Below is a small trained network, with its code and all its weights. Each question gives an input and a class and asks what happens when units are switched off, that is, made to give their printed mean instead of their output.

import numpy as np


def w(rows, s, z=0):
    codes = np.array(rows[::2]) - 128.0
    scale = np.full(codes.shape[1], s)
    scale[-1] = z or s
    return codes * scale


def norm(h):
    return h / np.sqrt((h * h).mean(-1, keepdims=True) + 1e-5)


def f(y):
    return np.maximum(y, 0)


def log_softmax(a):
    a = a - a.max(-1, keepdims=True)
    return a - np.log(np.exp(a).sum(-1, keepdims=True))


def net(x, mask):
    res = np.array(x, float).reshape(1, 6) / 4 @ E
    u = 0
    for l in range(3):
        y = f(norm(res) @ A[l][:, :-1].T + A[l][:, -1])
        res = res + np.where(mask[u : u + 8], y, B[l][:, -1]) @ B[l][:, :-1]
        u += 8
    return log_softmax(norm(res)[-1] @ U[:, :-1].T + U[:, -1])


A, B = {}, {}
E = w([
[110,77,248,101,116],'x0',
[73,207,158,229,151],'x1',
[123,25,50,218,251],'x2',
[234,101,24,81,66],'x3',
[8,169,73,120,52],'x4',
[164,129,174,197,2],'x5',
],0.0047)
A[0] = w([
[79,142,144,133,211,144],'L0N0',
[113,190,124,170,29,174],'L0N1',
[91,237,92,99,102,154],'L0N2',
[115,77,172,164,157,106],'L0N3',
[123,133,138,139,165,55],'L0N4',
[158,163,109,146,192,5],'L0N5',
[52,79,118,105,119,92],'L0N6',
[165,194,249,178,173,41],'L0N7',
],0.013,0.0028)
B[0] = w([
[103,140,157,178,150,217],'L0N0',
[126,173,153,189,90,253],'L0N1',
[91,154,137,177,93,244],'L0N2',
[112,90,150,199,121,202],'L0N3',
[134,135,123,156,144,148],'L0N4',
[84,144,112,112,142,158],'L0N5',
[167,136,150,111,143,193],'L0N6',
[94,82,81,8,106,221],'L0N7',
],0.017,0.0064)
A[1] = w([
[74,91,79,138,18,70],'L1N0',
[128,117,198,184,117,250],'L1N1',
[152,73,241,66,172,46],'L1N2',
[128,196,77,95,199,169],'L1N3',
[133,59,75,91,135,111],'L1N4',
[170,12,166,127,29,241],'L1N5',
[254,169,51,124,67,40],'L1N6',
[77,195,73,81,55,92],'L1N7',
],0.0099,0.0017)
B[1] = w([
[124,198,173,193,189,225],'L1N0',
[167,157,160,146,84,246],'L1N1',
[251,52,134,105,103,193],'L1N2',
[82,62,104,104,112,155],'L1N3',
[156,157,89,84,166,181],'L1N4',
[104,176,240,44,159,254],'L1N5',
[128,192,85,238,231,169],'L1N6',
[86,101,118,248,93,216],'L1N7',
],0.011,0.0067)
A[2] = w([
[96,229,178,99,155,101],'L2N0',
[69,122,109,79,179,186],'L2N1',
[147,176,9,119,134,205],'L2N2',
[163,89,89,232,111,251],'L2N3',
[196,208,145,121,140,68],'L2N4',
[35,113,74,107,162,211],'L2N5',
[92,84,38,54,58,187],'L2N6',
[92,186,105,135,41,186],'L2N7',
],0.014,0.0023)
B[2] = w([
[173,51,108,248,127,252],'L2N0',
[205,142,135,107,97,184],'L2N1',
[136,114,129,110,23,160],'L2N2',
[149,189,192,94,123,247],'L2N3',
[88,100,68,159,176,190],'L2N4',
[159,124,180,95,83,191],'L2N5',
[88,61,218,189,194,158],'L2N6',
[204,204,174,123,182,254],'L2N7',
],0.017,0.0072)
U = w([
[146,144,6,89,72,2],'0',
[74,93,39,62,163,3],'1',
[107,107,29,183,175,22],'2',
[153,42,158,53,105,218],'3',
[133,197,182,235,125,228],'4',
],0.013,0.0039)

Each question gives the input, the list of numbers given to net, and the class t.
The units are the neurons (one row each of A and B). Each row of codes is followed by its name. A weight is (code - 128) times the scale printed after its matrix; where a second scale follows, it is the last column's (A, B and U).
mask holds one flag per neuron, layer by layer. A switched-off neuron (its flag False) gives its mean, the last column of its row in B, instead of its output. The means were averaged over made-up inputs and are rounded, as every weight is.
A unit's drop is (log p(t) with every unit on - log p(t) with that unit switched off) / (log p(t) with every unit on - log p(t) with every unit switched off).
The circuit of an input: a set's keep is (log p(t) with only the set's units on - log p(t) with every unit switched off) / (log p(t) with every unit on - log p(t) with every unit switched off). Starting from the 12 units with the biggest drops (on a tie, the unit counted first), units are removed one at a time, each time the one whose removal leaves the highest keep (on an exact tie, the one counted first), for as long as the keep stays at least 0.8.
units of the circuit, in order: the units of the circuit, biggest drop first
top k neurons: the k neurons with the biggest drops, biggest first
k most important neurons of layer l: the k neurons of layer l with the biggest drops, biggest first
drop of u: that unit's drop, to one decimal
input [7,7,-3,-2,-7,2], class 3: units of the circuit, in order -> (L0N7)
input [-3,-6,0,6,-7,0], class 2: 2 most important neurons of layer 0 -> (L0N7, L0N1)
input [-8,-8,-1,4,-8,1], class 2: top 2 neurons -> (L1N6, L0N7)
input [1,-6,-4,8,-1,-5], class 2: units of the circuit, in order -> (L1N6, L2N4, L0N1)
input [-6,3,5,-4,-4,2], class 3: 2 most important neurons of layer 1 -> (L1N0, L1N7)
input [-3,-5,0,5,-7,8], class 2: top 2 neurons -> (L1N5, L2N4)
input [8,-5,8,-7,0,3], class 3: 3 most important neurons of layer 0 -> (L0N1, L0N2, L0N7)
input [-1,4,6,1,-7,0], class 3: top 2 neurons -> (L0N1, L0N7)
input [6,0,-5,2,-8,8], class 3: 2 most important neurons of layer 1 -> (L1N2, L1N1)
input [-2,-1,4,-1,-7,4], class 3: top 2 neurons -> (L0N1, L0N2)
input [2,-5,-1,6,-7,4], class 2: top 2 neurons -> (L1N6, L2N4)
input [3,-4,3,3,5,0], class 1: drop of L1N5 -> -0.1
input [-2,-4,1,6,-1,-2], class 0: drop of L0N3 -> 0.4
input [7,-2,6,8,2,-2], class 1: drop of L2N5 -> 0.1
input [-6,2,-2,0,-6,-5], class 3: drop of L1N3 -> 0.1
